Here is a tiny trained network, its code and every weight. The questions are about switching its units off for an input and a class, where a switched-off unit gives its printed mean instead of its output.

import numpy as np


def w(rows, s, z=0):
    codes = np.array(rows[::2]) - 128.0
    scale = np.full(codes.shape[1], s)
    scale[-1] = z or s
    return codes * scale


def norm(h):
    return h / np.sqrt((h * h).mean(-1, keepdims=True) + 1e-5)


def f(y):
    return y / 2 * (1 + np.tanh(0.7978845608 * (y + 0.044715 * y**3)))


def log_softmax(a):
    a = a - a.max(-1, keepdims=True)
    return a - np.log(np.exp(a).sum(-1, keepdims=True))


def net(x, mask):
    res = np.array(x, float).reshape(1, 8) / 4 @ E
    u = 0
    for l in range(2):
        y = f(norm(res) @ A[l][:, :-1].T + A[l][:, -1])
        res = res + np.where(mask[u : u + 5], y, B[l][:, -1]) @ B[l][:, :-1]
        u += 5
    return log_softmax(norm(res)[-1] @ U[:, :-1].T + U[:, -1])


A, B = {}, {}
E = w([
[159,110,145,134,153,99,120,146,72,163,86,61],'x0',
[138,193,102,110,188,142,47,64,245,161,126,44],'x1',
[243,16,79,186,180,234,138,97,163,84,129,135],'x2',
[122,128,124,126,132,121,130,127,123,127,142,124],'x3',
[70,135,55,169,136,227,199,253,165,223,157,69],'x4',
[98,96,58,108,98,105,131,124,156,91,58,95],'x5',
[208,216,64,87,144,114,217,108,86,127,158,137],'x6',
[128,148,229,173,81,128,197,128,169,14,161,18],'x7',
],0.0058)
A[0] = w([
[50,85,166,218,152,131,21,171,138,98,116,143,4],'0.n0',
[62,153,104,142,84,182,137,63,184,86,178,223,33],'0.n1',
[80,85,54,109,169,117,148,43,106,164,95,148,248],'0.n2',
[194,114,154,165,131,94,102,137,62,180,65,52,35],'0.n3',
[119,179,207,255,218,133,143,92,105,184,163,189,168],'0.n4',
],0.0069,0.0024)
B[0] = w([
[206,210,30,101,128,99,210,101,78,125,168,128,229],'0.n0',
[97,131,124,179,249,113,93,173,53,108,139,91,192],'0.n1',
[97,166,171,174,99,154,169,100,146,103,127,134,252],'0.n2',
[104,188,107,234,159,142,80,167,95,75,138,137,183],'0.n3',
[95,120,83,117,106,122,152,124,179,87,35,133,251],'0.n4',
],0.014,0.003)
A[1] = w([
[108,131,68,144,130,175,51,66,70,245,101,241,54],'1.n0',
[50,79,62,106,144,82,207,130,84,58,35,106,242],'1.n1',
[162,204,117,126,200,132,16,47,239,209,161,53,28],'1.n2',
[253,8,95,176,171,241,97,92,135,104,134,148,3],'1.n3',
[202,102,192,100,144,43,11,6,62,70,105,181,5],'1.n4',
],0.0056,0.0035)
B[1] = w([
[153,118,203,155,110,133,162,95,135,55,193,6,159],'1.n0',
[174,113,133,132,150,133,58,69,190,138,125,176,255],'1.n1',
[188,60,147,147,94,107,120,155,98,117,131,208,193],'1.n2',
[51,227,172,36,79,50,78,157,111,148,129,136,188],'1.n3',
[86,77,61,106,159,175,206,219,143,192,125,77,206],'1.n4',
],0.013,0.0065)
U = w([
[240,213,24,93,133,93,214,90,94,106,178,129,117],'0',
[57,42,80,119,140,197,193,214,160,201,100,66,128],'1',
[48,203,188,50,80,50,47,133,109,173,142,131,40],'2',
[109,134,119,235,254,116,48,166,62,66,145,123,109],'3',
[131,97,84,167,104,126,102,41,233,99,40,145,30],'4',
[138,72,244,173,80,146,186,47,148,41,218,7,50],'5',
[224,3,180,156,71,100,106,154,81,161,184,245,63],'6',
[138,141,106,155,126,115,123,119,158,108,124,140,254],'7',
],0.011,0.0057)

Each question gives the input, the list of numbers given to net, and the class t.
The units are the neurons (one row each of A and B). Each row of codes is followed by its name. A weight is (code - 128) times the scale printed after its matrix; where a second scale follows, it is the last column's (A, B and U).
mask holds one flag per neuron, layer by layer. A switched-off neuron (its flag False) gives its mean, the last column of its row in B, instead of its output. The means were averaged over made-up inputs and are rounded, as every weight is.
A unit's drop is (log p(t) with every unit on - log p(t) with that unit switched off) / (log p(t) with every unit on - log p(t) with every unit switched off).
The circuit of an input: a set's keep is (log p(t) with only the set's units on - log p(t) with every unit switched off) / (log p(t) with every unit on - log p(t) with every unit switched off). Starting from all 10 units, units are removed one at a time, each time the one whose removal leaves the highest keep (on an exact tie, the one counted first), for as long as the keep stays at least 0.8.
units of the circuit, in order: the units of the circuit, biggest drop first
most important unit: the unit with the biggest drop
top k neurons: the k neurons with the biggest drops, biggest first
k most important neurons of layer l: the k neurons of layer l with the biggest drops, biggest first
input [-3,-6,4,3,-6,-3,5,-6], class 1: top 3 neurons -> [1.n4, 0.n0, 1.n2]
input [8,8,6,1,6,-5,1,-3], class 3: top 3 neurons -> [0.n3, 1.n4, 1.n1]
input [3,8,-3,8,4,-7,-4,7], class 6: 3 most important neurons of layer 1 -> [1.n2, 1.n0, 1.n4]
input [7,-6,-1,-5,4,6,-4,2], class 3: units of the circuit, in order -> [0.n3]
input [-2,7,1,-3,-7,5,6,1], class 1: units of the circuit, in order -> [1.n4, 0.n0]
input [-4,-2,8,-4,6,-2,7,-6], class 2: units of the circuit, in order -> [1.n3, 0.n0]
input [-6,8,0,4,5,4,-6,-8], class 5: 2 most important neurons of layer 0 -> [0.n4, 0.n2]
input [5,-2,-3,-3,-1,7,1,7], class 4: 3 most important neurons of layer 1 -> [1.n1, 1.n0, 1.n3]
input [3,8,-4,1,4,1,7,2], class 6: 2 most important neurons of layer 0 -> [0.n0, 0.n4]
input [-7,-8,0,7,0,4,5,6], class 6: units of the circuit, in order -> [1.n1, 0.n0]
input [3,5,-1,3,-1,2,-2,-1], class 6: top 2 neurons -> [1.n2, 0.n4]
input [-1,-7,4,-4,-7,5,-5,-4], class 1: top 3 neurons -> [1.n4, 0.n4, 1.n2]
input [4,4,-3,5,-2,-8,-6,0], class 4: top 2 neurons -> [0.n4, 1.n1]
input [4,-7,-2,7,1,0,-4,5], class 6: most important unit -> 0.n2
input [7,8,-4,-5,-8,8,-6,-6], class 1: top 3 neurons -> [1.n4, 0.n4, 1.n1]
input [5,8,3,7,7,-1,3,4], class 6: top 2 neurons -> [1.n2, 1.n4]
input [-6,2,6,-2,2,4,0,3], class 2: top 2 neurons -> [1.n3, 0.n3]
input [8,-3,4,-1,7,-8,4,0], class 3: top 3 neurons -> [0.n3, 1.n4, 0.n0]
input [5,-8,-3,6,-8,-2,7,0], class 1: top 2 neurons -> [1.n4, 0.n0]
input [-4,-1,-6,-3,3,5,-1,-7], class 5: units of the circuit, in order -> [1.n0, 0.n4]
input [-8,5,-4,-5,-1,4,-4,-4], class 3: top neuron -> [0.n1]
input [-3,-4,-7,-1,7,4,4,8], class 5: units of the circuit, in order -> [1.n4, 1.n3]
input [-5,2,3,-3,6,6,-8,-4], class 0: top 3 neurons -> [0.n0, 0.n4, 1.n4]
input [4,8,3,2,5,-8,3,0], class 4: top 3 neurons -> [0.n4, 1.n4, 0.n1]
input [5,7,1,7,-4,1,-7,7], class 0: 2 most important neurons of layer 0 -> [0.n0, 0.n2]
input [6,3,-5,4,4,8,5,-7], class 4: 3 most important neurons of layer 0 -> [0.n0, 0.n2, 0.n1]
